Below are the code and all the weights of a small trained network. Each question names an input and a class and asks about switching units off, where a switched-off unit gives its printed mean instead of its output.

import numpy as np


def w(rows, s, z=0):
    codes = np.array(rows[::2]) - 128.0
    scale = np.full(codes.shape[1], s)
    scale[-1] = z or s
    return codes * scale


def f(y):
    return np.maximum(y, 0)


def log_softmax(a):
    a = a - a.max(-1, keepdims=True)
    return a - np.log(np.exp(a).sum(-1, keepdims=True))


def net(x, mask):
    res = np.array(x, float).reshape(1, 5) / 4 @ E
    y = f(res @ A[0][:, :-1].T + A[0][:, -1])
    res = res + np.where(mask, y, B[0][:, -1]) @ B[0][:, :-1]
    return log_softmax(res[-1] @ U[:, :-1].T + U[:, -1])


A, B = {}, {}
E = w([
[197,3,209,225],'x0',
[101,132,121,239],'x1',
[64,164,214,65],'x2',
[98,136,175,140],'x3',
[228,196,163,185],'x4',
],0.0075)
A[0] = w([
[117,150,52,206,118],'neuron 1',
[40,118,122,5,194],'neuron 2',
[5,66,55,151,252],'neuron 3',
[52,182,228,131,168],'neuron 4',
[91,125,23,98,113],'neuron 5',
[133,205,76,151,113],'neuron 6',
[185,77,243,89,165],'neuron 7',
[126,46,127,222,142],'neuron 8',
[201,155,116,71,215],'neuron 9',
[84,60,99,106,160],'neuron 10',
[1,112,119,106,166],'neuron 11',
[107,220,131,186,215],'neuron 12',
[28,123,137,209,231],'neuron 13',
[148,250,125,120,179],'neuron 14',
[49,59,196,172,185],'neuron 15',
[118,130,112,138,105],'neuron 16',
],0.011,0.0035)
B[0] = w([
[101,121,43,146,175],'neuron 1',
[111,249,179,36,248],'neuron 2',
[230,143,60,73,212],'neuron 3',
[121,167,238,173,211],'neuron 4',
[92,143,67,38,185],'neuron 5',
[88,156,60,168,173],'neuron 6',
[164,52,213,101,199],'neuron 7',
[106,5,127,98,204],'neuron 8',
[50,111,173,74,182],'neuron 9',
[168,167,51,142,171],'neuron 10',
[223,193,148,140,208],'neuron 11',
[105,205,74,199,193],'neuron 12',
[214,104,147,180,197],'neuron 13',
[30,128,120,203,203],'neuron 14',
[214,118,116,223,201],'neuron 15',
[140,138,116,117,133],'neuron 16',
],0.017,0.012)
U = w([
[129,203,157,223,132],'0',
[79,183,122,6,193],'1',
[191,167,160,123,51],'2',
[154,141,55,93,75],'3',
[48,172,80,193,229],'4',
[66,206,176,112,2],'5',
[102,2,106,190,132],'6',
[106,104,198,93,197],'7',
],0.0097,0.0031)

Each question gives the input, the list of numbers given to net, and the class t.
The units are the neurons (one row each of A and B). Each row of codes is followed by its name. A weight is (code - 128) times the scale printed after its matrix; where a second scale follows, it is the last column's (A, B and U).
mask holds one flag per neuron, in row order. A switched-off neuron (its flag False) gives its mean, the last column of its row in B, instead of its output. The means were averaged over made-up inputs and are rounded, as every weight is.
A unit's drop is (log p(t) with every unit on - log p(t) with that unit switched off) / (log p(t) with every unit on - log p(t) with every unit switched off).
The circuit of an input: a set's keep is (log p(t) with only the set's units on - log p(t) with every unit switched off) / (log p(t) with every unit on - log p(t) with every unit switched off). Starting from the 12 units with the biggest drops (on a tie, the unit counted first), units are removed one at a time, each time the one whose removal leaves the highest keep (on an exact tie, the one counted first), for as long as the keep stays at least 0.8.
circuit, biggest first: the units of the circuit, biggest drop first
unit that matters most: the unit with the biggest drop
top k neurons: the k neurons with the biggest drops, biggest first
drop of u: that unit's drop, to one decimal
input [2,-1,-1,3,3], class 6: circuit, biggest first => neuron 2; neuron 11
input [8,-3,8,4,4], class 7: circuit, biggest first => neuron 7
input [-8,6,5,0,1], class 0: circuit, biggest first => neuron 11; neuron 12
input [4,0,4,4,7], class 7: circuit, biggest first => neuron 7; neuron 11
input [2,-1,-1,-3,-6], class 3: circuit, biggest first => neuron 4; neuron 3
input [4,-8,-1,-1,-2], class 7: circuit, biggest first => neuron 7; neuron 3
input [-4,-8,0,-8,7], class 1: top 4 neurons => neuron 9; neuron 15; neuron 4; neuron 13
input [3,1,1,8,7], class 6: circuit, biggest first => neuron 2; neuron 11
input [0,-1,-1,-2,2], class 4: top 3 neurons => neuron 2; neuron 8; neuron 7
input [5,-6,-6,6,8], class 7: top 2 neurons => neuron 15; neuron 14
input [3,6,1,4,-2], class 6: top 2 neurons => neuron 2; neuron 8
input [7,-2,-5,-3,-8], class 6: top 2 neurons => neuron 8; neuron 2
input [2,5,-5,5,8], class 6: top 2 neurons => neuron 8; neuron 2
input [6,8,-5,-8,-5], class 6: circuit, biggest first => neuron 8
input [-6,-5,3,4,0], class 5: top 4 neurons => neuron 14; neuron 4; neuron 3; neuron 8
input [-1,4,-7,8,-2], class 3: top 3 neurons => neuron 3; neuron 14; neuron 7
input [3,-8,-5,-1,-1], class 7: top 2 neurons => neuron 2; neuron 15
input [-6,-4,0,3,2], class 5: top 2 neurons => neuron 14; neuron 3
input [1,0,3,4,-3], class 2: top 2 neurons => neuron 14; neuron 12
input [0,5,6,-4,-5], class 2: unit that matters most => neuron 3
input [-3,6,-2,4,-6], class 3: top 2 neurons => neuron 3; neuron 5
input [-3,-2,1,-7,1], class 1: drop of neuron 15 => 0.1
input [2,4,-1,-5,0], class 6: drop of neuron 2 => 0.2
input [-7,-2,-8,-5,-1], class 1: drop of neuron 5 => 0.4
input [-4,-5,7,-6,6], class 5: drop of neuron 14 => 0.2
